Below is a small trained network, with its code and all its weights. Each question gives an input and a target symbol and asks what happens when units are switched off, that is, made to give their printed mean instead of their output.

import numpy as np


def w(rows, s, z=0):
    codes = np.array(rows[::2]) - 128.0
    scale = np.full(codes.shape[1], s)
    scale[-1] = z or s
    return codes * scale


def f(y):
    return y / 2 * (1 + np.tanh(0.7978845608 * (y + 0.044715 * y**3)))


def softmax(a):
    e = np.exp(a - a.max(-1, keepdims=True))
    return e / e.sum(-1, keepdims=True)


def log_softmax(a):
    a = a - a.max(-1, keepdims=True)
    return a - np.log(np.exp(a).sum(-1, keepdims=True))


def net(x, mask):
    ids = ['αβγδηθλμξπστφψω'.index(c) for c in x.split()]
    T = len(ids)
    res = E[ids] + P[:T]
    u = 0
    for l in range(2):
        r = res
        for j in range(2):
            rows = slice(3 * j, 3 * j + 3)
            q, k, v = (r @ M[l][rows].T for M in (Q, K, V))
            z = softmax(np.where(np.tri(T) > 0, q @ k.T / 3**0.5, -1e9)) @ v
            o = O[l][rows]
            res = res + np.where(mask[u + j], z, o[:, -1]) @ o[:, :-1]
        u += 2
        y = f(res @ A[l][:, :-1].T + A[l][:, -1])
        res = res + np.where(mask[u : u + 4], y, B[l][:, -1]) @ B[l][:, :-1]
        u += 4
    return log_softmax(res[-1] @ U[:, :-1].T + U[:, -1])


Q, K, V, O, A, B = {}, {}, {}, {}, {}, {}
E = w([
[158,158,176,83,109,158,120,93,121],'α',
[86,156,82,118,35,10,104,62,150],'β',
[183,117,139,105,139,115,70,81,169],'γ',
[152,192,184,119,111,249,116,135,201],'δ',
[82,183,176,115,144,241,173,103,161],'η',
[90,113,119,110,218,103,69,145,129],'θ',
[83,126,139,169,217,175,134,115,165],'λ',
[93,141,175,162,161,151,159,56,104],'μ',
[87,168,160,78,167,159,105,137,110],'ξ',
[148,141,131,174,198,175,72,148,199],'π',
[48,153,102,138,99,62,166,132,22],'σ',
[149,152,159,90,162,145,50,188,170],'τ',
[111,180,78,199,157,117,120,223,40],'φ',
[160,191,120,232,55,112,130,113,101],'ψ',
[23,130,109,65,103,122,177,224,81],'ω',
],0.013)
P = w([
[136,143,239,86,176,35,138,148,123],'0',
[60,86,95,107,126,254,24,59,72],'1',
[132,230,129,118,171,61,157,131,186],'2',
[59,90,89,126,66,248,32,96,82],'3',
[137,239,96,140,135,61,184,150,212],'4',
[53,110,60,138,29,254,41,114,82],'5',
],0.009)
Q[0] = w([
[183,107,168,152,159,58,184,109,140],'L0H0',
[43,164,66,155,66,212,2,78,109],'L0H0',
[89,130,122,112,121,157,97,89,132],'L0H0',
[142,127,105,176,149,115,74,97,172],'L0H1',
[84,117,87,178,84,150,73,133,68],'L0H1',
[106,65,90,132,139,98,154,143,126],'L0H1',
],0.014)
K[0] = w([
[158,102,202,95,225,142,76,38,148],'L0H0',
[106,126,9,171,19,105,151,173,115],'L0H0',
[137,135,48,163,58,82,187,158,138],'L0H0',
[159,201,32,221,95,139,76,94,189],'L0H1',
[68,114,87,254,43,81,119,171,31],'L0H1',
[37,67,142,52,78,196,59,60,74],'L0H1',
],0.0084)
V[0] = w([
[234,119,111,150,155,194,47,236,189],'L0H0',
[191,115,144,167,45,53,59,1,182],'L0H0',
[74,87,76,7,99,99,115,194,203],'L0H0',
[119,156,77,139,115,163,177,138,56],'L0H1',
[137,129,211,114,153,140,162,100,207],'L0H1',
[62,84,123,99,135,207,84,76,184],'L0H1',
],0.0077)
O[0] = w([
[136,134,205,154,161,109,49,45,136,2],'L0H0',
[254,158,70,116,120,159,111,138,120,199],'L0H0',
[125,103,160,10,138,120,137,131,177,130],'L0H0',
[129,111,85,179,136,97,124,106,196,124],'L0H1',
[147,134,169,122,104,123,159,109,80,98],'L0H1',
[157,102,111,87,182,121,154,86,93,117],'L0H1',
],0.011,0.0049)
A[0] = w([
[91,160,157,133,127,54,218,170,154,206],'L0N0',
[122,113,140,88,96,48,96,132,2,203],'L0N1',
[110,136,94,142,88,43,110,73,145,95],'L0N2',
[187,192,103,133,112,93,191,177,109,251],'L0N3',
],0.0087,0.0026)
B[0] = w([
[238,142,152,134,148,121,89,54,132,218],'L0N0',
[118,166,115,56,108,49,83,232,2,171],'L0N1',
[109,199,80,52,110,138,132,98,143,164],'L0N2',
[88,138,174,89,186,128,105,60,179,255],'L0N3',
],0.0088,0.0095)
Q[1] = w([
[113,114,203,101,182,174,177,155,161],'L1H0',
[167,166,165,129,61,196,129,107,142],'L1H0',
[132,153,104,2,57,131,177,106,87],'L1H0',
[66,160,85,129,159,120,180,95,119],'L1H1',
[157,144,94,101,171,119,112,138,192],'L1H1',
[180,122,121,144,123,90,188,129,117],'L1H1',
],0.0093)
K[1] = w([
[109,101,247,125,155,139,182,121,121],'L1H0',
[175,154,160,145,19,195,129,102,125],'L1H0',
[149,138,91,22,65,160,173,131,123],'L1H0',
[54,135,113,130,171,102,255,165,104],'L1H1',
[151,128,156,161,200,127,101,202,147],'L1H1',
[187,176,141,126,110,134,175,148,91],'L1H1',
],0.0086)
V[1] = w([
[127,255,114,129,66,106,167,45,184],'L1H0',
[100,154,146,75,115,76,106,121,166],'L1H0',
[88,189,99,138,208,126,163,164,166],'L1H0',
[112,192,132,89,157,17,136,130,160],'L1H1',
[193,94,47,116,135,78,109,142,130],'L1H1',
[148,132,164,134,64,100,65,154,151],'L1H1',
],0.0055)
O[1] = w([
[148,82,233,130,170,189,105,255,37,255],'L1H0',
[108,112,135,35,165,108,123,129,101,209],'L1H0',
[31,169,125,165,161,157,123,205,167,150],'L1H0',
[152,98,162,53,145,124,89,241,118,234],'L1H1',
[157,63,71,175,125,33,86,141,115,106],'L1H1',
[155,174,137,72,89,97,82,127,121,151],'L1H1',
],0.0053,0.0065)
A[1] = w([
[37,35,118,102,89,130,253,197,204,89],'L1N0',
[177,154,193,100,216,69,87,93,152,254],'L1N1',
[169,164,141,36,119,18,117,184,169,21],'L1N2',
[104,102,85,109,26,173,241,162,25,198],'L1N3',
],0.006,0.0031)
B[1] = w([
[196,25,209,145,74,65,91,152,200,157],'L1N0',
[170,167,126,193,211,48,142,146,133,253],'L1N1',
[88,117,145,243,116,254,177,94,159,236],'L1N2',
[171,188,99,113,42,33,255,140,156,150],'L1N3',
],0.0071,0.013)
U = w([
[169,151,136,96,49,87,126,127,76,119],'α',
[156,132,58,34,135,188,133,149,156,166],'β',
[222,75,116,105,120,83,61,99,87,100],'γ',
[132,122,189,109,90,190,100,56,112,29],'δ',
[77,158,165,128,85,161,216,107,132,34],'η',
[78,112,80,81,180,86,85,127,88,78],'θ',
[88,58,109,156,177,185,191,76,101,120],'λ',
[134,125,75,161,128,129,224,97,88,83],'μ',
[56,148,129,70,104,106,134,169,63,118],'ξ',
[191,181,124,163,151,95,156,2,251,68],'π',
[160,110,101,156,80,67,183,208,163,153],'σ',
[144,167,191,114,201,85,126,198,85,253],'τ',
[4,156,131,137,111,152,91,145,152,79],'φ',
[168,115,94,226,77,195,103,149,86,146],'ψ',
[113,76,197,80,101,102,109,102,176,109],'ω',
],0.0072,0.0056)

Each question gives the input, a string of symbols that net reads in full, and the target symbol t.
The units are the heads (3 rows each of Q, K, V and O) and the neurons (one row each of A and B). Each row of codes is followed by its name. A weight is (code - 128) times the scale printed after its matrix; where a second scale follows, it is the last column's (O, A, B and U).
mask holds one flag per unit, layer by layer, with each layer's heads first. A switched-off unit (its flag False) gives its mean, the last column of its rows in O or B, instead of its output. The means were averaged over made-up inputs and are rounded, as every weight is.
A unit's drop is (log p(t) with every unit on - log p(t) with that unit switched off) / (log p(t) with every unit on - log p(t) with every unit switched off).
The circuit of an input: a set's keep is (log p(t) with only the set's units on - log p(t) with every unit switched off) / (log p(t) with every unit on - log p(t) with every unit switched off). Starting from all 12 units, units are removed one at a time, each time the one whose removal leaves the highest keep (on an exact tie, the one counted first), for as long as the keep stays at least 0.8.
units of the circuit, in order: the units of the circuit, biggest drop first
k most important neurons: the k neurons with the biggest drops, biggest first
top k neurons in layer l: the k neurons of layer l with the biggest drops, biggest first
which heads matter: for each layer, one digit per head in row order, 1 if its drop is at least 0.15 and else 0, layers parted by /
drop of u: that unit's drop, to one decimal
input β ψ β ψ γ λ, target ψ: units of the circuit, in order : (L0H0)
input λ τ ψ η, target ψ: which heads matter : 10 / 00
input β ψ β θ, target β: which heads matter : 10 / 00
input σ σ τ π, target σ: which heads matter : 10 / 00
input ψ μ η φ η τ, target φ: which heads matter : 10 / 00
input γ α ξ μ π η, target η: which heads matter : 11 / 01
input π ω π λ, target ω: units of the circuit, in order : (L0H0 L1N0)
input λ β α α β φ, target φ: units of the circuit, in order : (L0H1 L0H0)
input β σ η ξ σ, target π: which heads matter : 01 / 00
input γ τ λ θ τ, target π: which heads matter : 00 / 10
input θ φ β, target τ: units of the circuit, in order : (L1H0 L0N2)
input π η β, target τ: 2 most important neurons : (L1N1 L0N0)
input γ β π ξ σ γ, target σ: top 2 neurons in layer 0 : (L0N3 L0N0)
input μ π γ π π μ, target μ: top 2 neurons in layer 0 : (L0N3 L0N0)
input λ β γ γ ψ, target τ: which heads matter : 01 / 10
input β γ τ ψ δ, target τ: most important neuron : (L0N3)
input μ λ λ γ, target γ: units of the circuit, in order : (L0H0 L1N2 L1H0)
input σ β φ ω τ α, target ω: which heads matter : 10 / 00
input ω λ ψ τ σ γ, target σ: which heads matter : 10 / 00
input η β ψ ω, target ω: most important neuron : (L1N0)
input γ δ π η ψ, target τ: which heads matter : 11 / 10
input μ ξ β γ, target β: top 2 neurons in layer 0 : (L0N0 L0N3)
input γ τ β β γ α, target β: drop of L0H0 : 0.9
input η γ μ τ θ α, target α: drop of L0N3 : 0.4
input π ψ ω γ, target ω: drop of L0H1 : 0.0
input ω ψ ξ η β λ, target β: drop of L0H0 : 0.9
input β ψ θ θ δ, target τ: most important neuron : (L1N2)
